Below is a small trained network, with its code and all its weights. Each question gives an input and a class and asks what happens when units are switched off, that is, made to give their printed mean instead of their output.

import numpy as np


def w(rows, s, z=0):
    codes = np.array(rows[::2]) - 128.0
    scale = np.full(codes.shape[1], s)
    scale[-1] = z or s
    return codes * scale


def norm(h):
    return h / np.sqrt((h * h).mean(-1, keepdims=True) + 1e-5)


def f(y):
    return y / 2 * (1 + np.tanh(0.7978845608 * (y + 0.044715 * y**3)))


def log_softmax(a):
    a = a - a.max(-1, keepdims=True)
    return a - np.log(np.exp(a).sum(-1, keepdims=True))


def net(x, mask):
    res = np.array(x, float).reshape(1, 7) / 4 @ E
    u = 0
    for l in range(2):
        y = f(norm(res) @ A[l][:, :-1].T + A[l][:, -1])
        res = res + np.where(mask[u : u + 7], y, B[l][:, -1]) @ B[l][:, :-1]
        u += 7
    return log_softmax(norm(res)[-1] @ U[:, :-1].T + U[:, -1])


A, B = {}, {}
E = w([
[148,190,153,94,192,159,137,34,90,107,156,44],'x0',
[141,103,75,103,102,73,83,127,123,182,109,172],'x1',
[195,208,94,130,150,116,98,100,151,19,133,133],'x2',
[42,55,157,146,132,9,209,201,136,136,71,140],'x3',
[172,201,253,154,141,157,163,171,34,171,164,144],'x4',
[114,70,99,152,63,129,141,111,133,81,160,210],'x5',
[64,108,133,145,128,152,162,197,89,103,10,149],'x6',
],0.0048)
A[0] = w([
[159,134,128,126,95,244,75,155,117,255,134,185,1],'0.n1',
[79,104,130,120,118,191,165,153,140,69,47,113,11],'0.n2',
[164,151,166,129,112,121,137,139,144,128,240,172,13],'0.n3',
[153,139,170,133,105,146,158,125,156,112,244,166,29],'0.n4',
[149,155,131,114,154,23,117,167,135,187,66,94,21],'0.n5',
[97,103,152,123,157,103,156,96,134,239,155,40,11],'0.n6',
[88,95,154,107,145,128,153,88,135,254,158,36,7],'0.n7',
],0.0091,0.0054)
B[0] = w([
[149,190,50,145,31,226,29,225,44,201,60,179,251],'0.n1',
[60,64,130,191,148,202,160,121,137,46,116,93,216],'0.n2',
[153,65,186,254,119,99,142,111,147,70,199,81,213],'0.n3',
[204,110,136,216,139,55,103,132,148,82,171,122,220],'0.n4',
[166,220,138,85,162,31,123,189,184,100,99,148,222],'0.n5',
[44,39,180,45,162,184,129,151,196,203,200,32,233],'0.n6',
[104,43,161,40,188,146,78,179,144,229,206,54,247],'0.n7',
],0.0082,0.0034)
A[1] = w([
[178,155,65,92,161,165,74,45,158,112,170,95,35],'1.n1',
[117,128,196,105,135,118,190,117,66,196,124,163,82],'1.n2',
[153,115,111,112,99,116,209,84,131,171,107,149,52],'1.n3',
[144,186,186,111,158,166,170,66,92,152,146,121,11],'1.n4',
[156,208,189,126,165,165,152,84,82,157,170,105,31],'1.n5',
[152,151,64,84,121,139,116,11,147,124,151,132,27],'1.n6',
[99,68,120,102,75,67,157,130,137,153,115,212,3],'1.n7',
],0.012,0.0035)
B[1] = w([
[49,185,113,158,48,113,60,89,238,121,129,94,254],'1.n1',
[147,129,104,103,118,163,64,123,198,90,156,58,174],'1.n2',
[112,54,118,152,78,1,131,164,92,119,107,141,113],'1.n3',
[168,104,172,30,130,95,204,132,22,118,99,113,168],'1.n4',
[186,43,158,79,115,102,232,118,19,111,113,193,203],'1.n5',
[85,198,90,122,69,151,51,91,212,118,119,64,212],'1.n6',
[154,120,66,143,218,105,163,18,80,200,163,206,206],'1.n7',
],0.0078,0.0052)
U = w([
[198,141,201,34,107,124,212,104,9,79,101,118,144],'0',
[143,241,136,85,211,12,141,222,191,118,54,160,11],'1',
[14,70,109,185,183,198,196,156,148,7,36,121,99],'2',
[90,54,189,18,189,162,103,169,165,238,210,30,248],'3',
[168,196,81,150,42,232,32,219,45,215,88,194,141],'4',
[110,63,34,156,196,78,170,59,102,190,129,248,67],'5',
[79,223,85,107,40,128,49,37,235,75,121,66,171],'6',
[240,109,191,254,83,94,111,97,113,66,243,120,92],'7',
],0.0086,0.0013)

Each question gives the input, the list of numbers given to net, and the class t.
The units are the neurons (one row each of A and B). Each row of codes is followed by its name. A weight is (code - 128) times the scale printed after its matrix; where a second scale follows, it is the last column's (A, B and U).
mask holds one flag per neuron, layer by layer. A switched-off neuron (its flag False) gives its mean, the last column of its row in B, instead of its output. The means were averaged over made-up inputs and are rounded, as every weight is.
A unit's drop is (log p(t) with every unit on - log p(t) with that unit switched off) / (log p(t) with every unit on - log p(t) with every unit switched off).
The circuit of an input: a set's keep is (log p(t) with only the set's units on - log p(t) with every unit switched off) / (log p(t) with every unit on - log p(t) with every unit switched off). Starting from the 12 units with the biggest drops (on a tie, the unit counted first), units are removed one at a time, each time the one whose removal leaves the highest keep (on an exact tie, the one counted first), for as long as the keep stays at least 0.8.
circuit, biggest first: the units of the circuit, biggest drop first
k most important neurons: the k neurons with the biggest drops, biggest first
top k neurons in layer l: the k neurons of layer l with the biggest drops, biggest first
drop of u: that unit's drop, to one decimal
input [3,-8,1,-7,-3,-4,8], class 2: circuit, biggest first => 0.n2
input [-6,-5,-2,-6,-1,7,-4], class 7: 2 most important neurons => 0.n4, 0.n3
input [-7,0,-8,8,6,-2,7], class 5: 3 most important neurons => 1.n7, 0.n7, 0.n6
input [5,6,-1,3,4,5,-8], class 7: top 2 neurons in layer 0 => 0.n3, 0.n4
input [6,2,-3,-5,2,-3,8], class 4: top 2 neurons in layer 0 => 0.n1, 0.n3
input [-8,-1,7,7,-4,2,6], class 5: top 2 neurons in layer 0 => 0.n3, 0.n6
input [4,-8,4,-6,-2,-3,8], class 2: 2 most important neurons => 0.n2, 1.n1
input [8,-3,0,-7,3,-4,-7], class 0: 2 most important neurons => 1.n5, 1.n4
input [4,-3,6,8,6,0,5], class 0: top 3 neurons in layer 0 => 0.n1, 0.n4, 0.n3
input [-7,2,3,-6,0,-1,-7], class 7: 3 most important neurons => 0.n3, 0.n4, 1.n6
input [-5,-3,-5,2,7,5,-5], class 7: 2 most important neurons => 0.n3, 0.n4
input [-2,-6,-7,0,5,4,1], class 4: 2 most important neurons => 0.n1, 0.n6
input [-2,-1,-7,4,1,4,5], class 5: 2 most important neurons => 1.n7, 0.n6
input [8,-2,6,-7,4,4,4], class 0: 2 most important neurons => 1.n5, 1.n4
input [7,-8,4,1,0,7,-2], class 7: circuit, biggest first => 0.n4
input [-5,-5,1,-4,-8,-3,5], class 2: drop of 1.n3 => 0.0
input [-3,-5,-3,3,6,2,-1], class 7: drop of 0.n7 => 0.1
input [-2,3,-6,-5,6,4,-6], class 4: drop of 0.n1 => 4.7
input [6,3,-1,7,-2,-7,8], class 1: top 2 neurons in layer 0 => 0.n5, 0.n3
